Below are the code and all the weights of a small trained network. Each question names an input and a class and asks about switching units off, where a switched-off unit gives its printed mean instead of its output.

import numpy as np


def w(rows, s, z=0):
    codes = np.array(rows[::2]) - 128.0
    scale = np.full(codes.shape[1], s)
    scale[-1] = z or s
    return codes * scale


def f(y):
    return np.maximum(y, 0)


def log_softmax(a):
    a = a - a.max(-1, keepdims=True)
    return a - np.log(np.exp(a).sum(-1, keepdims=True))


def net(x, mask):
    res = np.array(x, float).reshape(1, 6) / 4 @ E
    y = f(res @ A[0][:, :-1].T + A[0][:, -1])
    res = res + np.where(mask, y, B[0][:, -1]) @ B[0][:, :-1]
    return log_softmax(res[-1] @ U[:, :-1].T + U[:, -1])


A, B = {}, {}
E = w([
[64,107,149,125,145,133,153,120,87,104,122,129],'x0',
[107,164,131,152,152,131,145,138,124,196,104,142],'x1',
[159,67,170,157,99,125,167,148,116,150,132,150],'x2',
[141,99,97,111,140,132,95,133,64,162,142,105],'x3',
[134,112,192,152,184,126,64,145,145,126,122,119],'x4',
[128,134,198,9,98,116,127,51,126,175,138,139],'x5',
],0.015)
A[0] = w([
[166,71,92,137,107,128,97,134,127,5,143,118,61],'neuron 1',
[100,167,75,131,153,134,97,127,135,102,127,125,61],'neuron 2',
[95,175,105,208,169,129,155,151,124,217,115,135,65],'neuron 3',
[171,46,145,213,106,128,186,157,114,140,123,138,49],'neuron 4',
[132,106,170,200,194,128,54,151,141,103,126,121,62],'neuron 5',
[209,145,77,170,121,129,103,145,175,145,130,130,78],'neuron 6',
[127,120,145,148,144,130,112,132,133,128,128,127,34],'neuron 7',
[111,164,145,190,129,127,186,136,214,63,116,139,57],'neuron 8',
[34,101,130,165,165,129,160,135,72,74,125,126,67],'neuron 9',
[94,179,75,139,156,126,89,130,130,89,118,115,86],'neuron 10',
[125,136,19,149,82,129,212,132,110,113,132,130,44],'neuron 11',
[169,135,98,144,122,123,107,132,153,141,131,121,77],'neuron 12',
[151,81,52,154,156,129,82,143,42,152,130,113,61],'neuron 13',
[129,115,63,225,150,130,134,163,125,87,125,125,9],'neuron 14',
],0.027,0.012)
B[0] = w([
[43,130,88,143,182,129,230,114,126,131,61,125,216],'neuron 1',
[173,139,108,121,192,131,137,115,132,115,211,119,179],'neuron 2',
[46,125,88,138,177,128,225,112,129,118,63,123,229],'neuron 3',
[200,132,114,126,219,127,153,117,129,126,253,125,236],'neuron 4',
[142,126,172,140,191,128,27,159,128,131,48,134,231],'neuron 5',
[221,136,89,140,35,127,148,143,131,125,75,127,219],'neuron 6',
[129,131,119,124,140,126,85,132,126,117,118,114,142],'neuron 7',
[24,129,111,141,45,130,76,163,121,126,209,126,220],'neuron 8',
[243,133,85,150,20,131,158,147,134,122,74,127,209],'neuron 9',
[192,111,139,134,201,122,160,124,122,140,237,136,198],'neuron 10',
[144,124,178,144,198,128,12,162,130,128,42,130,232],'neuron 11',
[183,112,127,154,80,139,153,139,118,110,122,133,170],'neuron 12',
[16,135,115,143,39,129,78,163,132,117,212,130,225],'neuron 13',
[120,127,193,49,89,124,141,54,126,150,116,132,252],'neuron 14',
],0.025,0.028)
U = w([
[129,116,186,155,204,122,31,168,140,119,100,151,98],'0',
[113,126,211,17,113,111,135,35,137,171,165,160,254],'1',
[172,122,124,146,218,120,137,127,139,115,253,144,89],'2',
[39,125,125,164,80,132,76,176,133,114,212,150,89],'3',
[61,118,92,163,195,126,203,121,137,112,89,129,113],'4',
[212,128,101,167,68,136,137,154,143,103,117,145,116],'5',
],0.0063,0.0077)

Each question gives the input, the list of numbers given to net, and the class t.
The units are the neurons (one row each of A and B). Each row of codes is followed by its name. A weight is (code - 128) times the scale printed after its matrix; where a second scale follows, it is the last column's (A, B and U).
mask holds one flag per neuron, in row order. A switched-off neuron (its flag False) gives its mean, the last column of its row in B, instead of its output. The means were averaged over made-up inputs and are rounded, as every weight is.
A unit's drop is (log p(t) with every unit on - log p(t) with that unit switched off) / (log p(t) with every unit on - log p(t) with every unit switched off).
unit that matters most: the unit with the biggest drop
k most important neurons: the k neurons with the biggest drops, biggest first
drop of u: that unit's drop, to one decimal
input [-3,-4,-6,-8,3,-3], class 3: unit that matters most : neuron 8
input [-1,-6,-7,-1,-1,-5], class 2: 2 most important neurons : neuron 10; neuron 2
input [8,6,3,-3,1,-7], class 5: 4 most important neurons : neuron 9; neuron 1; neuron 5; neuron 11
input [-5,7,4,6,-5,5], class 4: 2 most important neurons : neuron 14; neuron 8
input [8,-7,-4,-1,-7,2], class 5: 3 most important neurons : neuron 9; neuron 3; neuron 5
input [-7,4,8,8,-4,5], class 2: 4 most important neurons : neuron 8; neuron 4; neuron 14; neuron 9
input [-6,1,3,-1,5,5], class 5: 4 most important neurons : neuron 14; neuron 11; neuron 4; neuron 5
input [-1,-3,-6,1,3,5], class 2: 4 most important neurons : neuron 14; neuron 11; neuron 5; neuron 13
input [-3,6,-7,-8,-3,4], class 3: 2 most important neurons : neuron 4; neuron 8
input [-1,4,-3,-4,4,-5], class 1: 2 most important neurons : neuron 14; neuron 11
input [-1,-2,-7,-3,-5,-5], class 2: 3 most important neurons : neuron 10; neuron 2; neuron 5
input [0,-6,4,-8,-3,-7], class 3: drop of neuron 3 : 0.1
input [-6,7,3,1,-1,2], class 4: drop of neuron 9 : 0.8
input [-2,-1,-6,-7,-8,-5], class 0: drop of neuron 13 : 0.7
input [-8,-4,-7,7,3,-5], class 5: unit that matters most : neuron 6
